Below is a small trained network, with its code and all its weights. Each question gives an input and a class and asks what happens when units are switched off, that is, made to give their printed mean instead of their output.

import numpy as np


def w(rows, s, z=0):
    codes = np.array(rows[::2]) - 128.0
    scale = np.full(codes.shape[1], s)
    scale[-1] = z or s
    return codes * scale


def norm(h):
    return h / np.sqrt((h * h).mean(-1, keepdims=True) + 1e-5)


def f(y):
    return np.maximum(y, 0)


def log_softmax(a):
    a = a - a.max(-1, keepdims=True)
    return a - np.log(np.exp(a).sum(-1, keepdims=True))


def net(x, mask):
    res = np.array(x, float).reshape(1, 6) / 4 @ E
    u = 0
    for l in range(2):
        y = f(norm(res) @ A[l][:, :-1].T + A[l][:, -1])
        res = res + np.where(mask[u : u + 15], y, B[l][:, -1]) @ B[l][:, :-1]
        u += 15
    return log_softmax(norm(res)[-1] @ U[:, :-1].T + U[:, -1])


A, B = {}, {}
E = w([
[2,142,155,168],'x0',
[143,191,46,179],'x1',
[128,128,128,128],'x2',
[128,128,127,127],'x3',
[131,222,153,54],'x4',
[128,128,129,129],'x5',
],0.013)
A[0] = w([
[102,83,108,160,141],'L0N1',
[131,113,99,170,49],'L0N2',
[97,153,131,168,3],'L0N3',
[139,86,141,136,33],'L0N4',
[20,110,131,185,115],'L0N5',
[147,137,140,100,92],'L0N6',
[98,143,140,149,49],'L0N7',
[139,50,97,173,196],'L0N8',
[134,42,95,177,174],'L0N9',
[128,193,29,175,152],'L0N10',
[133,147,66,104,83],'L0N11',
[97,59,96,171,147],'L0N12',
[122,106,116,117,80],'L0N13',
[129,110,104,169,72],'L0N14',
[6,164,153,162,47],'L0N15',
],0.024,0.0061)
B[0] = w([
[179,114,168,160,182],'L0N1',
[109,69,84,165,156],'L0N2',
[125,29,64,184,152],'L0N3',
[124,64,153,95,148],'L0N4',
[142,112,240,238,246],'L0N5',
[159,127,116,52,156],'L0N6',
[154,137,93,81,151],'L0N7',
[25,152,98,79,222],'L0N8',
[54,173,80,58,224],'L0N9',
[203,132,38,231,248],'L0N10',
[75,255,218,107,165],'L0N11',
[236,110,171,164,205],'L0N12',
[124,125,144,125,133],'L0N13',
[104,78,90,153,158],'L0N14',
[34,137,45,25,245],'L0N15',
],0.035,0.013)
A[1] = w([
[145,105,149,147,38],'L1N1',
[142,119,131,131,76],'L1N2',
[103,182,45,220,69],'L1N3',
[99,113,166,125,98],'L1N4',
[110,131,111,160,36],'L1N5',
[86,159,173,98,114],'L1N6',
[209,122,172,114,55],'L1N7',
[251,151,102,229,159],'L1N8',
[103,200,105,112,84],'L1N9',
[171,106,151,123,77],'L1N10',
[212,96,250,237,169],'L1N11',
[81,191,139,176,57],'L1N12',
[78,83,95,133,65],'L1N13',
[196,94,169,108,2],'L1N14',
[113,102,150,110,59],'L1N15',
],0.026,0.0049)
B[1] = w([
[133,137,99,117,130],'L1N1',
[133,131,124,115,128],'L1N2',
[187,91,1,143,252],'L1N3',
[141,155,95,76,160],'L1N4',
[126,124,88,120,152],'L1N5',
[97,78,117,78,190],'L1N6',
[195,93,134,152,148],'L1N7',
[70,181,248,68,233],'L1N8',
[149,137,137,188,184],'L1N9',
[152,99,128,108,134],'L1N10',
[71,68,253,211,175],'L1N11',
[183,114,82,95,170],'L1N12',
[174,193,158,128,186],'L1N13',
[179,74,149,139,141],'L1N14',
[106,159,108,92,149],'L1N15',
],0.06,0.017)
U = w([
[70,144,118,31,194],'0',
[177,178,32,141,172],'1',
[206,60,168,104,127],'2',
[159,237,220,139,127],'3',
[48,73,244,127,3],'4',
[106,83,137,252,110],'5',
],0.028,0.0045)

Each question gives the input, the list of numbers given to net, and the class t.
The units are the neurons (one row each of A and B). Each row of codes is followed by its name. A weight is (code - 128) times the scale printed after its matrix; where a second scale follows, it is the last column's (A, B and U).
mask holds one flag per neuron, layer by layer. A switched-off neuron (its flag False) gives its mean, the last column of its row in B, instead of its output. The means were averaged over made-up inputs and are rounded, as every weight is.
A unit's drop is (log p(t) with every unit on - log p(t) with that unit switched off) / (log p(t) with every unit on - log p(t) with every unit switched off).
The circuit of an input: a set's keep is (log p(t) with only the set's units on - log p(t) with every unit switched off) / (log p(t) with every unit on - log p(t) with every unit switched off). Starting from the 12 units with the biggest drops (on a tie, the unit counted first), units are removed one at a time, each time the one whose removal leaves the highest keep (on an exact tie, the one counted first), for as long as the keep stays at least 0.8.
units of the circuit, in order: the units of the circuit, biggest drop first
k most important neurons: the k neurons with the biggest drops, biggest first
top k neurons in layer l: the k neurons of layer l with the biggest drops, biggest first
input [-7,-7,-7,7,-7,-6], class 0: most important neuron -> L0N10
input [1,-2,-7,-4,5,6], class 0: 4 most important neurons -> L0N10, L1N3, L1N11, L1N8
input [-2,-5,3,4,-6,-1], class 0: 2 most important neurons -> L0N10, L1N3
input [-1,2,7,-8,5,3], class 3: top 2 neurons in layer 0 -> L0N15, L0N8
input [-7,-7,-1,-2,0,-8], class 0: top 2 neurons in layer 0 -> L0N5, L0N12
input [-2,-6,7,-2,-8,-6], class 0: 3 most important neurons -> L0N9, L0N10, L0N8
input [-3,2,3,-8,8,8], class 3: 2 most important neurons -> L0N8, L0N15
input [-4,-1,2,-3,3,-1], class 2: 3 most important neurons -> L0N15, L0N9, L0N8
input [-6,-3,-3,-7,8,2], class 2: top 4 neurons in layer 0 -> L0N15, L0N8, L0N9, L0N10
input [-5,-8,8,-8,6,-8], class 2: 3 most important neurons -> L0N15, L0N8, L0N9
input [-1,3,2,-6,1,-8], class 3: units of the circuit, in order -> L1N8, L0N10
input [-5,8,-1,-6,1,4], class 3: 2 most important neurons -> L1N8, L0N15
input [-2,1,8,2,8,-4], class 3: top 4 neurons in layer 0 -> L0N8, L0N9, L0N15, L0N5
input [6,-1,0,1,-4,6], class 4: 3 most important neurons -> L0N5, L0N1, L0N12
input [5,3,1,3,-3,2], class 5: units of the circuit, in order -> L0N5
input [-6,8,-2,1,5,1], class 3: 4 most important neurons -> L1N8, L0N15, L0N8, L0N9
input [-3,-1,-5,0,5,-8], class 2: top 2 neurons in layer 1 -> L1N8, L1N3
input [-2,-7,3,2,-7,-8], class 0: top 2 neurons in layer 0 -> L0N10, L0N8
input [1,0,-4,6,-1,-6], class 4: top 3 neurons in layer 0 -> L0N1, L0N5, L0N12
input [1,-1,4,4,1,-6], class 0: units of the circuit, in order -> L0N10
